Below is a small trained network, with its code and all its weights. Each question gives an input and a target symbol and asks what happens when units are switched off, that is, made to give their printed mean instead of their output.

import numpy as np


def w(rows, s, z=0):
    codes = np.array(rows[::2]) - 128.0
    scale = np.full(codes.shape[1], s)
    scale[-1] = z or s
    return codes * scale


def softmax(a):
    e = np.exp(a - a.max(-1, keepdims=True))
    return e / e.sum(-1, keepdims=True)


def log_softmax(a):
    a = a - a.max(-1, keepdims=True)
    return a - np.log(np.exp(a).sum(-1, keepdims=True))


def net(x, mask):
    ids = ['αδζθλμτω'.index(c) for c in x.split()]
    T = len(ids)
    res = E[ids] + P[:T]
    u = 0
    for l in range(2):
        r = res
        for j in range(3):
            rows = slice(4 * j, 4 * j + 4)
            q, k, v = (r @ M[l][rows].T for M in (Q, K, V))
            z = softmax(np.where(np.tri(T) > 0, q @ k.T / 4**0.5, -1e9)) @ v
            o = O[l][rows]
            res = res + np.where(mask[u + j], z, o[:, -1]) @ o[:, :-1]
        u += 3
    return log_softmax(res[-1] @ U[:, :-1].T + U[:, -1])


Q, K, V, O = {}, {}, {}, {}
E = w([
[207,75,145,2,211,35,172,191],'α',
[195,25,17,54,169,64,89,99],'δ',
[107,140,90,61,236,94,251,95],'ζ',
[205,94,218,31,172,138,88,68],'θ',
[86,157,168,106,126,41,97,213],'λ',
[118,16,181,148,156,107,151,159],'μ',
[117,47,126,191,203,6,102,166],'τ',
[114,111,122,186,104,113,81,43],'ω',
],0.007)
P = w([
[153,168,115,157,66,176,141,124],'0',
[112,141,118,116,67,144,135,98],'1',
[149,189,139,162,157,98,103,84],'2',
[73,140,105,92,157,195,40,140],'3',
[84,120,118,66,65,111,140,65],'4',
[148,184,164,159,171,92,97,65],'5',
[254,122,89,159,44,38,178,207],'6',
],0.0089)
Q[0] = w([
[120,166,128,169,92,142,104,224],'0.h1',
[137,125,93,80,25,85,189,140],'0.h1',
[147,100,179,128,92,23,180,54],'0.h1',
[235,146,132,207,136,139,172,137],'0.h1',
[104,137,67,117,230,251,49,163],'0.h2',
[49,116,130,153,98,107,106,188],'0.h2',
[220,181,96,192,141,142,171,184],'0.h2',
[174,181,172,182,232,136,83,157],'0.h2',
[72,126,192,165,147,183,91,34],'0.h3',
[166,145,172,123,222,243,65,137],'0.h3',
[99,126,142,98,215,83,138,75],'0.h3',
[235,123,231,241,91,162,194,80],'0.h3',
],0.03)
K[0] = w([
[100,115,122,128,71,179,121,177],'0.h1',
[92,157,99,26,158,119,85,155],'0.h1',
[116,74,142,48,203,131,117,50],'0.h1',
[54,110,173,194,156,96,82,136],'0.h1',
[201,147,96,212,33,148,171,167],'0.h2',
[183,177,95,145,153,109,94,111],'0.h2',
[55,119,113,192,98,143,71,142],'0.h2',
[116,135,203,201,121,108,140,188],'0.h2',
[160,127,164,165,127,86,201,79],'0.h3',
[207,180,185,233,94,143,123,142],'0.h3',
[107,134,165,131,64,137,200,151],'0.h3',
[93,139,252,140,213,107,63,70],'0.h3',
],0.035)
V[0] = w([
[139,159,142,125,82,159,68,56],'0.h1',
[78,104,95,225,173,160,141,34],'0.h1',
[96,176,114,102,145,203,232,93],'0.h1',
[92,245,174,103,143,55,127,163],'0.h1',
[67,199,63,180,124,124,70,25],'0.h2',
[106,184,118,107,232,77,208,176],'0.h2',
[38,114,98,203,103,126,185,163],'0.h2',
[50,182,248,110,134,202,172,123],'0.h2',
[117,136,122,65,76,190,177,192],'0.h3',
[129,109,103,197,190,15,150,190],'0.h3',
[125,131,78,154,37,133,107,117],'0.h3',
[72,161,99,152,154,133,137,130],'0.h3',
],0.019)
O[0] = w([
[129,145,129,141,41,133,57,112,132],'0.h1',
[95,103,36,213,96,70,165,80,149],'0.h1',
[130,244,124,171,128,118,178,119,2],'0.h1',
[220,145,78,139,130,217,134,184,106],'0.h1',
[107,182,118,174,237,101,143,218,25],'0.h2',
[96,187,217,90,127,87,44,91,67],'0.h2',
[162,92,165,48,171,63,169,151,64],'0.h2',
[66,150,152,118,6,98,162,197,171],'0.h2',
[119,104,44,101,140,28,98,130,102],'0.h3',
[24,144,171,168,141,183,162,180,143],'0.h3',
[174,154,108,149,70,96,115,197,105],'0.h3',
[79,120,114,111,90,143,96,153,60],'0.h3',
],0.013,0.0023)
Q[1] = w([
[105,49,163,123,161,137,113,132],'1.h1',
[122,226,59,190,126,97,173,84],'1.h1',
[149,143,157,79,166,74,138,108],'1.h1',
[107,61,91,153,185,128,185,90],'1.h1',
[171,98,86,168,71,132,141,30],'1.h2',
[121,80,88,105,3,102,144,120],'1.h2',
[152,114,137,85,116,82,129,134],'1.h2',
[145,114,170,45,96,157,147,200],'1.h2',
[72,70,132,151,88,151,162,120],'1.h3',
[130,168,121,237,129,88,169,207],'1.h3',
[65,181,167,190,134,166,150,64],'1.h3',
[146,178,112,99,130,89,170,176],'1.h3',
],0.029)
K[1] = w([
[161,30,150,170,166,140,187,173],'1.h1',
[58,247,139,88,103,188,121,57],'1.h1',
[75,128,79,57,133,79,169,146],'1.h1',
[77,151,193,164,194,133,198,41],'1.h1',
[148,18,174,78,119,238,84,111],'1.h2',
[133,127,141,115,101,253,169,203],'1.h2',
[171,203,78,106,90,155,134,142],'1.h2',
[87,212,108,90,81,149,246,105],'1.h2',
[153,97,121,43,154,102,200,117],'1.h3',
[29,158,167,184,100,58,177,149],'1.h3',
[149,212,104,126,85,68,221,19],'1.h3',
[42,137,169,114,125,172,137,160],'1.h3',
],0.023)
V[1] = w([
[120,141,111,145,134,119,155,182],'1.h1',
[126,149,144,148,73,184,52,91],'1.h1',
[158,131,139,143,119,131,124,100],'1.h1',
[179,134,99,104,77,158,145,99],'1.h1',
[177,133,121,153,123,164,154,109],'1.h2',
[166,108,159,108,107,113,156,136],'1.h2',
[110,151,80,154,132,112,162,119],'1.h2',
[173,134,217,106,71,158,167,141],'1.h2',
[109,125,41,85,141,131,170,173],'1.h3',
[131,155,3,76,149,116,135,167],'1.h3',
[131,120,147,151,71,145,142,138],'1.h3',
[82,140,113,136,98,166,97,122],'1.h3',
],0.0045)
O[1] = w([
[135,129,169,134,121,97,123,99,87],'1.h1',
[98,94,111,152,98,143,23,177,145],'1.h1',
[124,132,133,140,122,129,125,132,149],'1.h1',
[93,174,92,140,92,150,75,100,154],'1.h1',
[131,104,138,111,160,125,115,77,113],'1.h2',
[130,150,100,58,155,154,178,116,205],'1.h2',
[94,78,142,113,138,154,72,156,75],'1.h2',
[148,154,174,133,84,156,252,58,141],'1.h2',
[83,66,114,118,136,127,48,184,151],'1.h3',
[119,61,85,147,129,133,49,204,199],'1.h3',
[92,119,150,187,109,131,140,144,103],'1.h3',
[156,148,119,152,103,130,204,117,6],'1.h3',
],0.0032,0.0021)
U = w([
[175,129,176,76,176,207,116,38,26],'α',
[143,85,74,149,240,165,78,69,40],'δ',
[89,206,161,125,188,105,103,117,249],'ζ',
[102,129,69,153,88,222,82,83,50],'θ',
[176,123,122,71,170,212,133,215,204],'λ',
[77,11,94,42,115,94,179,90,154],'μ',
[48,83,154,148,241,254,201,139,239],'τ',
[144,142,18,176,204,195,205,148,90],'ω',
],0.0027,0.0018)

Each question gives the input, a string of symbols that net reads in full, and the target symbol t.
The units are the heads (4 rows each of Q, K, V and O). Each row of codes is followed by its name. A weight is (code - 128) times the scale printed after its matrix; where a second scale follows, it is the last column's (O and U).
mask holds one flag per head, layer by layer. A switched-off head (its flag False) gives its mean, the last column of its rows in O, instead of its output. The means were averaged over made-up inputs and are rounded, as every weight is.
A unit's drop is (log p(t) with every unit on - log p(t) with that unit switched off) / (log p(t) with every unit on - log p(t) with every unit switched off).
The circuit of an input: a set's keep is (log p(t) with only the set's units on - log p(t) with every unit switched off) / (log p(t) with every unit on - log p(t) with every unit switched off). Starting from all 6 units, units are removed one at a time, each time the one whose removal leaves the highest keep (on an exact tie, the one counted first), for as long as the keep stays at least 0.8.
circuit, biggest first: the units of the circuit, biggest drop first
unit that matters most: the unit with the biggest drop
heads that matter: for each layer, one digit per head in row order, 1 if its drop is at least 0.15 and else 0, layers parted by /
drop of u: that unit's drop, to one decimal
input μ α τ μ λ, target α: circuit, biggest first -> 0.h2, 0.h1
input τ α μ λ, target τ: heads that matter -> 001 / 000
input μ μ μ μ θ, target θ: circuit, biggest first -> 0.h2, 0.h1
input μ μ ω μ λ λ θ, target μ: circuit, biggest first -> 0.h1, 0.h2
input ζ μ μ θ λ θ λ, target θ: circuit, biggest first -> 0.h2
input λ θ μ μ μ, target θ: circuit, biggest first -> 0.h2, 0.h1
input λ λ δ δ, target λ: heads that matter -> 100 / 000
input ζ μ μ μ λ θ, target α: circuit, biggest first -> 0.h3, 1.h3
input ω μ μ μ μ λ λ, target μ: circuit, biggest first -> 0.h1, 0.h2
input θ λ τ, target δ: heads that matter -> 110 / 000
input τ μ λ θ α λ, target ζ: heads that matter -> 010 / 000
input μ μ ζ ω, target μ: circuit, biggest first -> 0.h2, 0.h1
input ζ μ μ τ, target ζ: heads that matter -> 110 / 000
input λ λ τ ζ μ, target ζ: circuit, biggest first -> 0.h2
input μ δ θ λ, target μ: circuit, biggest first -> 0.h2, 0.h1
input ζ τ μ ω μ λ μ, target ω: heads that matter -> 010 / 000
input ζ μ ζ θ λ ω, target θ: heads that matter -> 101 / 000
input μ μ μ δ ω μ ω, target δ: heads that matter -> 010 / 000
input α ζ μ μ, target α: heads that matter -> 110 / 000
input μ θ λ ζ, target μ: unit that matters most -> 0.h2
input λ τ θ μ, target λ: drop of 0.h1 -> 0.9
input λ λ μ μ μ θ ζ, target μ: drop of 0.h3 -> 0.1
input μ λ λ μ ζ α, target λ: drop of 0.h1 -> 1.0
input μ λ ζ μ μ τ μ, target μ: drop of 0.h1 -> 0.4
